Here is a tiny trained network, its code and every weight. The questions are about switching its units off for an input and a class, where a switched-off unit gives its printed mean instead of its output.

import numpy as np


def w(rows, s, z=0):
    codes = np.array(rows[::2]) - 128.0
    scale = np.full(codes.shape[1], s)
    scale[-1] = z or s
    return codes * scale


def f(y):
    return y / 2 * (1 + np.tanh(0.7978845608 * (y + 0.044715 * y**3)))


def log_softmax(a):
    a = a - a.max(-1, keepdims=True)
    return a - np.log(np.exp(a).sum(-1, keepdims=True))


def net(x, mask):
    res = np.array(x, float).reshape(1, 6) / 4 @ E
    y = f(res @ A[0][:, :-1].T + A[0][:, -1])
    res = res + np.where(mask, y, B[0][:, -1]) @ B[0][:, :-1]
    return log_softmax(res[-1] @ U[:, :-1].T + U[:, -1])


A, B = {}, {}
E = w([
[2,69,182,116,126,142],'x0',
[141,163,181,236,81,168],'x1',
[82,217,107,83,39,118],'x2',
[159,127,150,89,100,237],'x3',
[70,194,130,132,226,170],'x4',
[132,128,131,129,128,128],'x5',
],0.0087)
A[0] = w([
[181,135,175,99,146,191,158],'neuron 1',
[169,178,124,127,128,122,140],'neuron 2',
[118,173,134,107,101,125,31],'neuron 3',
[99,191,146,136,177,136,101],'neuron 4',
[179,70,144,107,151,222,107],'neuron 5',
[33,103,131,179,120,89,203],'neuron 6',
[159,74,163,141,190,134,2],'neuron 7',
[151,170,63,136,112,137,118],'neuron 8',
[70,45,131,116,109,134,186],'neuron 9',
[101,178,128,99,227,154,86],'neuron 10',
[112,164,139,130,201,151,96],'neuron 11',
[78,103,241,115,145,142,110],'neuron 12',
[137,138,175,201,109,139,62],'neuron 13',
[95,137,146,157,148,68,158],'neuron 14',
[109,82,64,91,117,116,91],'neuron 15',
[140,85,118,137,75,103,78],'neuron 16',
[110,100,228,71,108,180,133],'neuron 17',
[110,131,108,176,145,73,97],'neuron 18',
[156,41,177,183,235,129,61],'neuron 19',
[201,157,121,140,165,124,178],'neuron 20',
[149,120,179,72,137,205,153],'neuron 21',
[126,105,130,204,207,18,176],'neuron 22',
[110,206,125,77,80,155,116],'neuron 23',
[113,162,144,248,107,155,66],'neuron 24',
[168,74,171,122,83,86,99],'neuron 25',
[72,214,109,93,62,106,29],'neuron 26',
[81,118,172,130,124,138,161],'neuron 27',
[146,89,126,30,204,96,89],'neuron 28',
[93,215,108,178,211,178,119],'neuron 29',
[63,156,113,119,75,122,84],'neuron 30',
[125,103,61,20,157,112,81],'neuron 31',
],0.011,0.0068)
B[0] = w([
[59,157,107,90,131,69,181],'neuron 1',
[145,138,72,129,191,118,160],'neuron 2',
[94,2,153,200,167,99,130],'neuron 3',
[188,63,167,54,105,112,178],'neuron 4',
[3,141,92,112,61,78,185],'neuron 5',
[172,197,78,97,128,134,240],'neuron 6',
[93,41,129,187,154,121,148],'neuron 7',
[153,128,56,127,175,144,156],'neuron 8',
[205,163,73,111,173,153,212],'neuron 9',
[214,83,177,77,59,157,196],'neuron 10',
[190,86,150,95,65,152,174],'neuron 11',
[179,129,69,123,215,142,192],'neuron 12',
[114,164,226,222,138,200,166],'neuron 13',
[133,162,109,112,99,117,188],'neuron 14',
[165,133,197,161,109,179,159],'neuron 15',
[223,69,217,50,90,135,148],'neuron 16',
[149,184,99,105,155,87,191],'neuron 17',
[72,162,184,97,90,82,162],'neuron 18',
[68,39,19,154,120,154,216],'neuron 19',
[166,165,15,107,203,145,194],'neuron 20',
[42,207,136,86,69,47,186],'neuron 21',
[30,185,97,93,65,97,254],'neuron 22',
[77,85,78,155,102,117,191],'neuron 23',
[122,175,226,194,113,229,201],'neuron 24',
[207,86,149,64,49,180,167],'neuron 25',
[16,4,62,190,120,171,188],'neuron 26',
[209,177,58,87,170,146,181],'neuron 27',
[103,174,178,202,91,235,200],'neuron 28',
[175,73,157,62,58,137,233],'neuron 29',
[117,70,53,149,190,129,171],'neuron 30',
[98,213,253,211,156,241,204],'neuron 31',
],0.0069,0.0096)
U = w([
[132,169,193,221,128,229,112],'0',
[87,9,80,186,131,146,124],'1',
[221,64,161,77,52,144,112],'2',
[145,151,118,142,124,128,248],'3',
[86,195,115,116,74,88,102],'4',
[206,159,63,146,199,151,108],'5',
[150,135,155,136,174,93,108],'6',
[162,78,199,173,206,99,96],'7',
],0.012,0.017)

Each question gives the input, the list of numbers given to net, and the class t.
The units are the neurons (one row each of A and B). Each row of codes is followed by its name. A weight is (code - 128) times the scale printed after its matrix; where a second scale follows, it is the last column's (A, B and U).
mask holds one flag per neuron, in row order. A switched-off neuron (its flag False) gives its mean, the last column of its row in B, instead of its output. The means were averaged over made-up inputs and are rounded, as every weight is.
A unit's drop is (log p(t) with every unit on - log p(t) with that unit switched off) / (log p(t) with every unit on - log p(t) with every unit switched off).
The circuit of an input: a set's keep is (log p(t) with only the set's units on - log p(t) with every unit switched off) / (log p(t) with every unit on - log p(t) with every unit switched off). Starting from the 12 units with the biggest drops (on a tie, the unit counted first), units are removed one at a time, each time the one whose removal leaves the highest keep (on an exact tie, the one counted first), for as long as the keep stays at least 0.8.
units of the circuit, in order: the units of the circuit, biggest drop first
unit that matters most: the unit with the biggest drop
top k neurons: the k neurons with the biggest drops, biggest first
drop of u: that unit's drop, to one decimal
input [8,5,-4,8,7,4], class 4: units of the circuit, in order : neuron 21
input [2,7,6,5,8,-2], class 2: units of the circuit, in order : neuron 29; neuron 4
input [-5,-4,2,-2,6,3], class 2: units of the circuit, in order : neuron 10; neuron 29
input [7,2,6,-5,6,1], class 5: units of the circuit, in order : neuron 27; neuron 12; neuron 30
input [-6,7,-6,8,0,-6], class 4: top 3 neurons : neuron 5; neuron 1; neuron 21
input [8,-4,-3,8,7,-4], class 4: top 2 neurons : neuron 21; neuron 5
input [1,-7,4,-6,-2,0], class 0: units of the circuit, in order : neuron 31; neuron 28
input [-6,5,2,8,6,-3], class 4: top 3 neurons : neuron 21; neuron 1; neuron 5
input [1,5,-1,-8,-8,7], class 2: top 2 neurons : neuron 25; neuron 16
input [5,3,-6,1,7,1], class 2: top 2 neurons : neuron 29; neuron 10
input [2,-5,0,8,-6,0], class 4: units of the circuit, in order : neuron 21; neuron 5
input [-8,3,-2,8,1,-1], class 4: top 2 neurons : neuron 5; neuron 21
input [-8,0,-5,1,-7,0], class 5: top 3 neurons : neuron 20; neuron 29; neuron 10
input [-2,-2,-8,5,5,-8], class 1: unit that matters most : neuron 19
input [4,-8,0,5,-6,2], class 0: top 2 neurons : neuron 31; neuron 28
input [2,1,-6,2,8,5], class 2: top 2 neurons : neuron 10; neuron 29
input [-7,-7,-8,2,-2,2], class 1: top 4 neurons : neuron 19; neuron 5; neuron 7; neuron 24
input [-6,3,-7,8,-4,0], class 4: top 3 neurons : neuron 5; neuron 21; neuron 1
input [-5,8,7,-5,1,-8], class 0: top 3 neurons : neuron 24; neuron 13; neuron 19
input [-2,-7,4,2,3,5], class 0: unit that matters most : neuron 31
input [-1,6,3,7,6,-2], class 4: drop of neuron 28 : 0.1
input [6,-8,-5,2,2,-1], class 0: drop of neuron 28 : 0.4
input [3,-7,-5,-1,-3,-7], class 0: drop of neuron 22 : 0.0
